cols: B M D L P J
E: [111 133 137 107 148 143]
V: [111 107 143 148 133 136]
N: [214  97  91 119 176  97]
order: [107 111 133 136 143 148]	V
asked: [119 176  97]	N
asked: [ 97  91 119 176  97]	N
order: [136 133 148 143 107 111]	V
howmany N: [214]	1
order: [107 111 143 148 133 136]	V
down: [133 107]	M

cols: Y X K S W
R: [ 82  76  83 158 121]
H: [174 174 103 145 137]
C: [168  37 170 108 107]
T: [135  72  86 153 132]
Z: [170 156  55  87 157]
G: [170 107  37 109 168]
down: [145 108 153  87]	S
order: [168 170 107  37 109]	G
down: [ 76 174]	X

cols: kof vogat Poge senuz nol Sud fir
nop: [ 51 199 201 175 205 184 160]
nezi: [151 177  78 199  91 199 177]
Lun: [124 122  50 202  92 206 102]
Kika: [ 56 113  61 146 133  61 125]
nikuz: [200  69 113 195 100 139 200]
howmany nezi: [199]	2
step +1: [ 69 113 195 100]	[ 70 114 196 101]
down: [201  78]	Poge
down: [133 100]	nol
order: [102 206  92 202  50 122 124]	Lun

cols: A Q U F
dozuz: [129 193  76 141]
difa: [214 114 190 112]
Mir: [ 71 124 137 119]
Dilis: [230 120 204 120]
gefe: [230 119 204 120]
asked: [ 71 124 137]	Mir
order: [119 120 204 230]	gefe
asked: [120 204 120]	Dilis
step -1: [114]	[113]

cols: puni Ropa Denul tafe Pez Bet lezi
kenu: [131 113  83 149  93 149 184]
rufe: [ 99  94  61 128 173 152 100]
Muret: [137 115 127 153 211  83 163]
Vab: [115 169 116  99 138 122 129]
Gar: [137 133  61 128 161  77 120]
lerun: [116 116 150  88 116 116 172]
kure: [144 166 166 151 129 166 166]
howmany lerun: [117]	0
step -1: [129 166]	[128 165]
down: [127 116]	Denul
howmany kure: [167]	0
step +1: [150  88]	[151  89]
down: [ 77 116 166]	Bet
asked: [ 99  94  61 128 173 152 100]	rufe

cols: Nes Ziguv Dap nin vuto
Tos: [106 195 130  92 172]
vuri: [106 195 130  94 149]
dep: [171 105  43  94 149]
down: [106 106]	Nes
asked: [171 105  43  94 149]	dep
down: [92 94]	nin
asked: [106 195 130  92 172]	Tos
down: [149 149]	vuto

cols: memiv loza fug gisi
tad: [ 55 120 106  66]
sanu: [ 76 133 143 180]
rar: [116 128 124 112]
difo: [ 75  75 112  75]
Lom: [137 128 131 134]
lezu: [ 75 123 112  66]
Sal: [ 35 118  99  20]
tufef: [218 124 128 226]
goza: [137 130 131 157]
Bisu: [178 135 143 203]
asked: [128 124]	rar
howmany difo: [75]	3

cols: Ruma suv rom zeto Zoli tekab
Ganap: [ 75  83  91 106 143  95]
Donof: [ 74  86  92 108 146  92]
Kiko: [ 43  43 157 157  43 216]
Debik: [ 49 123 156 121 139  42]
pugul: [ 78 137 149 132 146 166]
kem: [ 66 151 151 144 166 141]
bozu: [ 81 137 124 139 168  87]
rikeb: [110 176 176 154 145 177]
asked: [137 124 139 168  87]	bozu
howmany Kiko: [42]	0
order: [110 154 145 176 177 176]	rikeb
step -1: [ 83  91 106 143]	[ 82  90 105 142]

cols: lofi Kuf Guz nase vepa kemak
gug: [101  98  98 135 101  98]
Zukap: [111 130 133 135 126 131]
Mipu: [215 189  73 144 145  93]
Fip: [ 73 215  99 189 146 144]
order: [215 144  73 189 146  99]	Fip
step -1: [135]	[134]
down: [144 189]	nase
howmany gug: [98]	3

cols: Geri keb nefig Natuv nubel mep
figir: [ 98 116 142 173 151 130]
senod: [130 151  98 142 116 172]
ris: [169 115 123 130 175 156]
Lusag: [175 123 169 156 114 130]
tenik: [165 107 145  66 172 121]
down: [142  98 123 169]	nefig
asked: [115 123 130 175 156]	ris
order: [114 123 130 156 169 175]	Lusag
asked: [116 142]	figir
step -1: [145  66 172]	[144  65 171]
asked: [ 98 142]	senod
order: [142 173 151 130  98 116]	figir

cols: Panet sef vobuk vem let lida labe Kunof muk luz
rin: [152 119 102 141  91 116 117 158 112  21]
Napi: [120 152 117  91 141  91  21 178 102 158]
Getuk: [131 159 153  90  77  77 141  49 133 135]
muza: [103 108 116 121 163 183 120 152 120  78]
howmany Napi: [117]	1
order: [ 21  91 102 112 116 117 119 141 152 158]	rin
asked: [117 158]	rin
asked: [178 102]	Napi
down: [ 21 141]	labe
howmany muza: [120]	2
howmany rin: [112]	1

cols: zagod tuk lefu mivol Nugef dukib Lil
feki: [131 105 147 132 155 166 139]
poga: [179 134  78 179 179  78  78]
vaduv: [129 213 236  39  35 101  87]
nibe: [131 105  77 132 155 166 111]
Zar: [ 87  35 237 129 213 101  39]
step +1: [134  78 179 179]	[135  79 180 180]
asked: [237 129 213 101  39]	Zar
howmany poga: [78]	3
down: [155 213]	Nugef
down: [ 87 111]	Lil
asked: [129 213 236  39  35 101  87]	vaduv
order: [ 39  87 129 101 213 236  35]	vaduv

cols: feku tik nom vidig lovu
begi: [188 150 142 137  44]
sori: [ 88  88 127  88  88]
tetu: [ 88 127 176 101 173]
howmany sori: [88]	4
asked: [ 88 127 176]	tetu

cols: Muzot Zamu kezo dosoz dinu moni Lir
Togu: [160 108 160 120  82 202 110]
sike: [ 72  60 119 168  52  51 151]
gevir: [202 161 161 202 110 161 161]
Nerif: [151  51  52  71 119 168  60]
order: [160 108 202 120  82 160 110]	Togu
howmany gevir: [161]	4
step -1: [110]	[109]
order: [ 60 119  51  72  52 168 151]	sike
down: [108  60]	Zamu

